Here is a tiny trained network, its code and every weight. The questions are about switching its units off for an input and a target symbol, where a switched-off unit gives its printed mean instead of its output.

import numpy as np


def w(rows, s, z=0):
    codes = np.array(rows[::2]) - 128.0
    scale = np.full(codes.shape[1], s)
    scale[-1] = z or s
    return codes * scale


def norm(h):
    return h / np.sqrt((h * h).mean(-1, keepdims=True) + 1e-5)


def f(y):
    return y / 2 * (1 + np.tanh(0.7978845608 * (y + 0.044715 * y**3)))


def softmax(a):
    e = np.exp(a - a.max(-1, keepdims=True))
    return e / e.sum(-1, keepdims=True)


def log_softmax(a):
    a = a - a.max(-1, keepdims=True)
    return a - np.log(np.exp(a).sum(-1, keepdims=True))


def net(x, mask):
    ids = ['αγδεηθμξπστφψω'.index(c) for c in x.split()]
    T = len(ids)
    res = E[ids] + P[:T]
    r = norm(res)
    for j in range(3):
        rows = slice(2 * j, 2 * j + 2)
        q, k, v = (r @ M[0][rows].T for M in (Q, K, V))
        z = softmax(np.where(np.tri(T) > 0, q @ k.T / 2**0.5, -1e9)) @ v
        o = O[0][rows]
        res = res + np.where(mask[j], z, o[:, -1]) @ o[:, :-1]
    y = f(norm(res) @ A[0][:, :-1].T + A[0][:, -1])
    res = res + np.where(mask[3:7], y, B[0][:, -1]) @ B[0][:, :-1]
    return log_softmax(norm(res)[-1] @ U[:, :-1].T + U[:, -1])


Q, K, V, O, A, B = {}, {}, {}, {}, {}, {}
E = w([
[117,138,174,167,6,217],'α',
[94,103,149,121,86,208],'γ',
[116,106,111,166,74,120],'δ',
[105,115,87,183,200,207],'ε',
[176,137,171,159,105,180],'η',
[59,126,167,178,143,121],'θ',
[107,112,142,173,95,111],'μ',
[150,99,37,120,145,107],'ξ',
[103,108,122,133,108,199],'π',
[89,131,170,158,121,78],'σ',
[115,99,129,156,124,107],'τ',
[167,121,142,88,164,159],'φ',
[132,106,148,158,111,80],'ψ',
[95,111,141,159,133,98],'ω',
],0.025)
P = w([
[110,2,70,23,120,153],'0',
[198,191,113,204,70,150],'1',
[192,189,133,194,69,139],'2',
[194,198,141,178,84,134],'3',
[196,203,151,165,81,129],'4',
[188,206,162,165,104,113],'5',
[180,214,155,160,105,118],'6',
],0.0071)
Q[0] = w([
[79,97,58,113,152,28],'head 0',
[90,30,150,249,109,85],'head 0',
[227,138,161,55,184,224],'head 1',
[101,146,199,117,37,172],'head 1',
[184,95,135,173,125,154],'head 2',
[60,159,145,66,118,194],'head 2',
],0.013)
K[0] = w([
[130,80,63,141,98,108],'head 0',
[121,22,145,107,140,129],'head 0',
[161,251,143,141,134,128],'head 1',
[178,103,215,120,137,101],'head 1',
[144,121,157,55,141,116],'head 2',
[139,186,135,130,139,117],'head 2',
],0.017)
V[0] = w([
[120,83,103,212,152,95],'head 0',
[54,121,147,158,244,183],'head 0',
[229,110,58,61,156,69],'head 1',
[137,100,224,87,145,39],'head 1',
[171,62,96,82,118,147],'head 2',
[142,103,190,102,122,108],'head 2',
],0.011)
O[0] = w([
[153,189,89,144,217,161,189],'head 0',
[10,151,156,107,192,201,100],'head 0',
[162,77,122,108,207,57,57],'head 1',
[133,56,174,210,79,202,123],'head 1',
[76,153,176,140,182,107,254],'head 2',
[121,155,160,156,135,143,191],'head 2',
],0.013,0.0045)
A[0] = w([
[179,181,159,179,96,167,192],'neuron 0',
[179,138,135,126,89,12,5],'neuron 1',
[97,85,90,102,125,186,167],'neuron 2',
[238,131,118,24,191,172,66],'neuron 3',
],0.011,0.0035)
B[0] = w([
[166,157,119,61,103,88,254],'neuron 0',
[52,86,48,136,137,247,171],'neuron 1',
[200,177,128,138,135,170,140],'neuron 2',
[65,34,204,117,140,105,145],'neuron 3',
],0.012,0.009)
U = w([
[117,94,56,146,51,92,79],'α',
[55,137,164,153,36,46,63],'γ',
[130,90,1,161,104,126,87],'δ',
[123,203,99,74,210,173,158],'ε',
[43,57,62,187,24,132,139],'η',
[88,120,161,119,92,221,75],'θ',
[244,176,149,42,77,76,163],'μ',
[170,82,64,78,167,38,232],'ξ',
[83,135,134,148,102,61,67],'π',
[169,57,182,195,54,251,37],'σ',
[154,136,161,186,164,121,72],'τ',
[78,7,227,120,103,100,254],'φ',
[228,55,117,239,119,134,218],'ψ',
[132,142,177,214,137,219,69],'ω',
],0.0083,0.0029)

Each question gives the input, a string of symbols that net reads in full, and the target symbol t.
The units are the heads (2 rows each of Q, K, V and O) and the neurons (one row each of A and B). Each row of codes is followed by its name. A weight is (code - 128) times the scale printed after its matrix; where a second scale follows, it is the last column's (O, A, B and U).
mask holds one flag per unit, heads first, then neurons. A switched-off unit (its flag False) gives its mean, the last column of its rows in O or B, instead of its output. The means were averaged over made-up inputs and are rounded, as every weight is.
A unit's drop is (log p(t) with every unit on - log p(t) with that unit switched off) / (log p(t) with every unit on - log p(t) with every unit switched off).
The circuit of an input: a set's keep is (log p(t) with only the set's units on - log p(t) with every unit switched off) / (log p(t) with every unit on - log p(t) with every unit switched off). Starting from all 7 units, units are removed one at a time, each time the one whose removal leaves the highest keep (on an exact tie, the one counted first), for as long as the keep stays at least 0.8.
units of the circuit, in order: the units of the circuit, biggest drop first
most important unit: the unit with the biggest drop
k most important neurons: the k neurons with the biggest drops, biggest first
heads that matter: for each layer, one digit per head in row order, 1 if its drop is at least 0.15 and else 0, layers parted by /
drop when u is switched off: that unit's drop, to one decimal
input η ψ θ, target η: units of the circuit, in order -> head 0; neuron 1; head 2; head 1
input ε ψ ξ θ δ θ, target ε: most important unit -> head 1
input φ μ τ ψ η π, target μ: 2 most important neurons -> neuron 0; neuron 1
input η μ ψ σ, target η: units of the circuit, in order -> neuron 1; head 0
input ω π σ γ ω φ σ, target ω: units of the circuit, in order -> head 0; head 1
input ψ ψ ψ π γ σ, target ψ: heads that matter -> 110
input φ φ ψ μ, target φ: units of the circuit, in order -> head 0; head 1
input ξ ψ ψ ω δ ψ σ, target ξ: heads that matter -> 010
input ε ω ψ ψ μ, target ε: heads that matter -> 100
input γ ε ε ψ ψ ω φ, target φ: heads that matter -> 000
input δ ψ ψ ε μ τ, target δ: heads that matter -> 100
input ξ ε ε η γ, target μ: units of the circuit, in order -> neuron 1; head 0; neuron 0
input ψ γ ψ δ, target ψ: units of the circuit, in order -> head 1; head 0
input μ φ φ η σ, target μ: units of the circuit, in order -> neuron 0; head 0
input ε η α, target μ: units of the circuit, in order -> neuron 0; neuron 1
input θ θ φ ε γ, target φ: 2 most important neurons -> neuron 0; neuron 1
input γ μ ψ ξ η τ γ, target μ: 2 most important neurons -> neuron 1; neuron 0
input ξ η ε η θ ω, target ξ: drop when head 1 is switched off -> 0.9
input η σ ψ η ω, target η: drop when head 0 is switched off -> 1.0
input ξ ψ π ψ ψ ψ, target ξ: drop when head 1 is switched off -> 1.2
input η η η ψ, target η: drop when head 0 is switched off -> 0.6
